Each row has two labels, one from each of two sets.
[ -3  14   0   3 -30 -10  -9  12   5  -6  -2  -3  -8  13 -34   8  -7   3
  -5  14 -16   7   0   9   7  -5  -1 -18   5  -1  -2  -6  15  -5  -4  -8
   4   1   8 -27   3  -7   2 -14   4  -3 -12  13  -4]  Z931 & Z49
[ 17  28 -27 -14 -21 -30 -10 -16  -1  -3 -10  20   3  -6  34   2 -14  15
   2  61  66 -26 -24   0  29   3 -21  -3  -9   8 -28  -6  -6  18   0 -32
  13 -24 -20  -4  33  28  43 -12  21 -10   8   2 -21]  Z647 & Z49
[ 19  39 -32 -45  -3 -33 -16 -13 -21  14 -34 -18  -1 -10  -3  -2 -13  19
   1  45  42  -2 -11  -8  11   6   2   0 -16   2 -37   5   5  -5  -4   8
  19  26   0 -18  32 -10  17 -32 -11 -10  14 -33  22]  Z647 & Z325
[  7  -6  19 -17 -26  22  -9   1   0   9  -1 -26   6  17 -35  -8  -2  13
   4  39  -5   3 -15   6   4 -15  62 -12 -18   6  -1 -20  14  19  25  20
   2  -6  20  -8  -2   2 -32  -9 -16  35   2 -54 -31]  Z931 & Z49
[ 13  -5  17   4 -20 -14  19   4  -8 -51  -4  14   1   6  40 -21 -27  33
  -2  19  50   3 -20  34  47  -2  -6 -11 -21   6 -14   1  -6  -5  28 -57
 -15   1  18  14  -7  31  66 -23  -3 -26 -22  28  12]  Z647 & Z127
[ 16 -21 -18 -18  12   6   7  -2   1   4 -43  -7 -20  -6  10 -13 -29  -6
  -1  54  86 -15 -18   5  36  -5 -13  21 -39   1 -21  26   2  -5   9 -34
  -5  12  10  19  10  -3  61 -16  15  -4   0 -13  15]  Z647 & Z127
[ -2  19 -20  -3 -28  -8  -6  16  18 -19  -7   3 -40  23  -7  20  -3  -7
 -12  32  26   9   0 -11  16   1  -1  -9   4   8   2   5   4 -20 -18 -26
   8   6  -4 -19  14 -17  34 -21  20   7 -31  14 -20]  Z931 & Z127
[  2  48 -20 -35  -1 -39 -20  -6  -2  -2 -27  -5 -45  23  32  17 -30  -3
   4  50  35 -11  -2   6  19   3 -26  12  30 -10 -48  24  20   3 -16   2
  31  -5 -37  -6   8   9  11 -26  38 -29   6  35 -10]  Z931 & Z325
[  9  29   7 -45  -3  36  13  12  -5 -18 -23  13 -36  31  36   0 -25  -6
   6  45  75   3  -7  40  25  -5 -37   8 -15  -1   3  13   1  -3  11 -30
 -24  12   9 -17 -16   2  65 -36  16 -18 -16  -3  14]  Z647 & Z127
[  1  21 -18  -1 -11 -18 -18  -8   8  10 -35 -14   0   9   0   3 -22  21
 -17  33  42   2 -28  -3  27  -7  11   1 -20 -14 -19   5   6   6 -13 -19
   3   6   8  17   0 -17   0 -12  -3  22   4 -14  -7]  Z647 & Z325
[ -6  16 -40  -4 -21 -15  -9  -9  18  -7 -27 -19 -18  11  21   7 -22 -12
  -2  34   4  -3 -29 -13  11  -2  -2  25 -25   0 -15  17  -2  -1  -2 -10
   0  11 -14 -25  17 -60 -17   1   9  10   7 -25 -16]  Z931 & Z49
[ -7  10 -21 -96 -55   3 -12  13  33 -15 -40  -4 -21  22  21   3 -19   7
  21  23 -27   6 -29  16  19   3  12 -20  15   1   5  -8  26   4 -24 -29
   3   8 -13 -38  -2 -13 -29 -17   8  22 -12 -14 -29]  Z931 & Z127
[ 15 -20  25 -38 -34  44 -32  13  32 -17 -12  16 -10  17   5  17 -15 -15
  -5   1 -14   6 -21  27  28 -23  -6   8 -13  -2  35  -2  -9  -5  15 -26
 -41   6 -10 -25 -34  23 -23  14  -2  31 -21  44 -22]  Z931 & Z127
[ 14  35 -39 -30 -13  -1  -4 -14  -4   0 -33   2   4  -6  42   3 -42  -8
  18  54  15  -5 -12  12  24   0 -31  17 -14  -1 -15   3  -2   6   6  -4
 -21   5  -9 -22   2 -23  11 -24  15 -15  15 -31   0]  Z647 & Z325
[ -3 -21  16 -36  -5  51 -14 -10  15   0 -23   5 -38  47   8  20 -32 -13
  20 -58 -27   3 -26  40  11  -8  30  31   6   3  16  31 -14  -2   4   0
  -6  36   2   5 -52  14 -18   0 -15  26 -20  49 -41]  Z931 & Z127
